Below is a small trained network, with its code and all its weights. Each question gives an input and a target symbol and asks what happens when units are switched off, that is, made to give their printed mean instead of their output.

import numpy as np


def w(rows, s, z=0):
    codes = np.array(rows[::2]) - 128.0
    scale = np.full(codes.shape[1], s)
    scale[-1] = z or s
    return codes * scale


def f(y):
    return y / 2 * (1 + np.tanh(0.7978845608 * (y + 0.044715 * y**3)))


def softmax(a):
    e = np.exp(a - a.max(-1, keepdims=True))
    return e / e.sum(-1, keepdims=True)


def log_softmax(a):
    a = a - a.max(-1, keepdims=True)
    return a - np.log(np.exp(a).sum(-1, keepdims=True))


def net(x, mask):
    ids = ['ΓΛΞΠΦΩαβδεζηθμτψ'.index(c) for c in x.split()]
    T = len(ids)
    res = E[ids] + P[:T]
    u = 0
    for l in range(2):
        r = res
        for j in range(2):
            rows = slice(2 * j, 2 * j + 2)
            q, k, v = (r @ M[l][rows].T for M in (Q, K, V))
            z = softmax(np.where(np.tri(T) > 0, q @ k.T / 2**0.5, -1e9)) @ v
            o = O[l][rows]
            res = res + np.where(mask[u + j], z, o[:, -1]) @ o[:, :-1]
        u += 2
        y = f(res @ A[l][:, :-1].T + A[l][:, -1])
        res = res + np.where(mask[u : u + 8], y, B[l][:, -1]) @ B[l][:, :-1]
        u += 8
    return log_softmax(res[-1] @ U[:, :-1].T + U[:, -1])


Q, K, V, O, A, B = {}, {}, {}, {}, {}, {}
E = w([
[60,96,74,199],'Γ',
[100,165,66,131],'Λ',
[112,141,175,80],'Ξ',
[113,100,172,82],'Π',
[48,69,136,102],'Φ',
[110,159,103,151],'Ω',
[114,101,185,96],'α',
[78,26,118,176],'β',
[121,153,115,76],'δ',
[110,63,166,80],'ε',
[18,133,132,82],'ζ',
[113,99,171,83],'η',
[91,178,86,141],'θ',
[178,156,159,111],'μ',
[4,122,72,145],'τ',
[202,123,109,156],'ψ',
],0.028)
P = w([
[88,167,193,254],'0',
[134,93,157,134],'1',
[126,100,141,122],'2',
[118,103,124,116],'3',
[110,108,111,110],'4',
[109,107,101,104],'5',
[101,111,92,100],'6',
[97,111,80,95],'7',
[94,110,71,89],'8',
[90,110,63,86],'9',
[88,111,56,83],'10',
[82,109,50,80],'11',
[80,108,43,72],'12',
[78,110,38,70],'13',
],0.0082)
Q[0] = w([
[57,179,93,245],'L0H0',
[114,177,73,195],'L0H0',
[234,234,105,79],'L0H1',
[134,106,153,2],'L0H1',
],0.0089)
K[0] = w([
[73,204,229,253],'L0H0',
[144,156,178,239],'L0H0',
[252,225,79,98],'L0H1',
[134,209,196,35],'L0H1',
],0.0072)
V[0] = w([
[67,140,207,170],'L0H0',
[165,106,37,73],'L0H0',
[65,168,191,53],'L0H1',
[159,116,254,188],'L0H1',
],0.0055)
O[0] = w([
[152,1,149,136,94],'L0H0',
[172,80,60,76,197],'L0H0',
[139,104,106,203,211],'L0H1',
[103,120,40,126,2],'L0H1',
],0.0091,0.0027)
A[0] = w([
[116,163,187,167,16],'L0N0',
[194,134,217,89,3],'L0N1',
[165,54,133,120,131],'L0N2',
[144,227,161,71,1],'L0N3',
[212,127,224,93,4],'L0N4',
[150,249,102,122,132],'L0N5',
[225,117,121,238,8],'L0N6',
[179,166,247,167,107],'L0N7',
],0.013,0.0088)
B[0] = w([
[65,151,164,138,117],'L0N0',
[37,92,127,109,122],'L0N1',
[141,66,105,138,160],'L0N2',
[82,97,128,119,146],'L0N3',
[5,63,118,100,128],'L0N4',
[177,112,132,152,254],'L0N5',
[21,37,193,86,147],'L0N6',
[170,107,171,125,136],'L0N7',
],0.017,0.0067)
Q[1] = w([
[131,104,192,39],'L1H0',
[121,170,119,214],'L1H0',
[106,174,90,251],'L1H1',
[35,82,127,116],'L1H1',
],0.018)
K[1] = w([
[128,117,52,53],'L1H0',
[133,115,154,251],'L1H0',
[114,127,193,243],'L1H1',
[50,97,100,119],'L1H1',
],0.017)
V[1] = w([
[143,115,131,41],'L1H0',
[151,150,141,160],'L1H0',
[80,90,176,120],'L1H1',
[132,72,2,141],'L1H1',
],0.0097)
O[1] = w([
[170,101,84,64,255],'L1H0',
[95,95,106,141,119],'L1H0',
[121,202,117,78,138],'L1H1',
[128,164,246,254,238],'L1H1',
],0.0084,0.0038)
A[1] = w([
[249,224,88,134,2],'L1N0',
[60,240,155,72,42],'L1N1',
[24,57,219,102,114],'L1N2',
[176,77,182,102,27],'L1N3',
[14,98,119,148,87],'L1N4',
[167,124,170,37,243],'L1N5',
[195,119,109,136,179],'L1N6',
[91,57,184,41,136],'L1N7',
],0.013,0.008)
B[1] = w([
[37,209,159,78,169],'L1N0',
[111,9,221,84,142],'L1N1',
[189,142,104,57,205],'L1N2',
[41,150,111,137,165],'L1N3',
[62,116,69,138,165],'L1N4',
[134,96,97,173,249],'L1N5',
[153,180,130,137,204],'L1N6',
[135,159,208,135,197],'L1N7',
],0.015,0.014)
U = w([
[50,133,94,188,95],'Γ',
[69,190,142,94,36],'Λ',
[87,141,134,121,119],'Ξ',
[85,213,182,170,55],'Π',
[172,145,81,18,1],'Φ',
[74,122,155,152,128],'Ω',
[82,126,148,141,117],'α',
[191,33,41,118,70],'β',
[215,204,35,154,192],'δ',
[192,117,211,136,183],'ε',
[100,113,156,87,55],'ζ',
[68,164,183,130,67],'η',
[85,147,138,121,120],'θ',
[173,49,127,253,159],'μ',
[77,102,107,115,89],'τ',
[88,121,117,129,117],'ψ',
],0.014,0.01)

Each question gives the input, a string of symbols that net reads in full, and the target symbol t.
The units are the heads (2 rows each of Q, K, V and O) and the neurons (one row each of A and B). Each row of codes is followed by its name. A weight is (code - 128) times the scale printed after its matrix; where a second scale follows, it is the last column's (O, A, B and U).
mask holds one flag per unit, layer by layer, with each layer's heads first. A switched-off unit (its flag False) gives its mean, the last column of its rows in O or B, instead of its output. The means were averaged over made-up inputs and are rounded, as every weight is.
A unit's drop is (log p(t) with every unit on - log p(t) with that unit switched off) / (log p(t) with every unit on - log p(t) with every unit switched off).
The circuit of an input: a set's keep is (log p(t) with only the set's units on - log p(t) with every unit switched off) / (log p(t) with every unit on - log p(t) with every unit switched off). Starting from the 12 units with the biggest drops (on a tie, the unit counted first), units are removed one at a time, each time the one whose removal leaves the highest keep (on an exact tie, the one counted first), for as long as the keep stays at least 0.8.
circuit, biggest first: the units of the circuit, biggest drop first
most important unit: the unit with the biggest drop
top k neurons: the k neurons with the biggest drops, biggest first
top k neurons in layer l: the k neurons of layer l with the biggest drops, biggest first
which heads matter: for each layer, one digit per head in row order, 1 if its drop is at least 0.15 and else 0, layers parted by /
input ζ δ ψ δ α Φ Π Φ μ θ, target ζ: circuit, biggest first : [L0H0; L1H1; L1N1; L0N5]
input Φ δ ψ ζ θ μ θ δ θ τ μ ψ η, target ε: circuit, biggest first : [L1N7]
input η ψ ψ β δ η ζ ε, target ε: top 2 neurons : [L1N7; L1N4]
input θ Π θ Π δ ψ δ θ Ω, target Γ: which heads matter : 10 / 10
input ψ Γ δ δ ψ δ Ω, target Λ: circuit, biggest first : [L0N6; L1N0; L1H1; L0N7]
input μ β Ω δ ζ δ δ δ μ Ξ, target ε: top 3 neurons : [L0N5; L1N7; L1N4]
input δ δ β β, target β: top 2 neurons : [L1N2; L0N5]
input β μ β Λ, target ε: which heads matter : 11 / 01
input ψ Ξ μ Ξ, target μ: which heads matter : 01 / 00
input μ ψ δ Λ ψ ψ ψ, target Π: which heads matter : 11 / 00
input δ ψ θ ψ, target μ: top 3 neurons : [L0N6; L1N0; L1N2]
input Ξ ψ δ η δ δ θ Ξ, target μ: circuit, biggest first : [L1N0; L1N5]
input ζ θ θ ψ, target ε: circuit, biggest first : [L1N7; L0N6]
input μ μ Φ δ Ω, target Φ: circuit, biggest first : [L1H1; L0N7]
input δ ζ Φ Γ, target Γ: top 2 neurons : [L1N4; L0N5]
input ε δ Γ μ θ Ξ θ, target Π: circuit, biggest first : [L1H1]
input Γ ψ δ δ δ Λ Ω μ δ δ Ω, target Ω: top 3 neurons : [L1N1; L0N5; L1N5]
input ψ ψ θ δ ψ Ω, target Λ: circuit, biggest first : [L0N6; L1N0; L1H1]
input δ δ Ω δ β δ δ ζ Λ δ δ Ξ, target ε: circuit, biggest first : [L1N7; L1N0]
input δ ζ Ξ δ Φ Φ, target Φ: which heads matter : 01 / 00
input Γ δ ε β δ Ξ θ, target Ω: top 4 neurons in layer 1 : [L1N1; L1N5; L1N4; L1N2]
input δ μ δ Λ δ δ δ δ, target δ: most important unit : L1N7
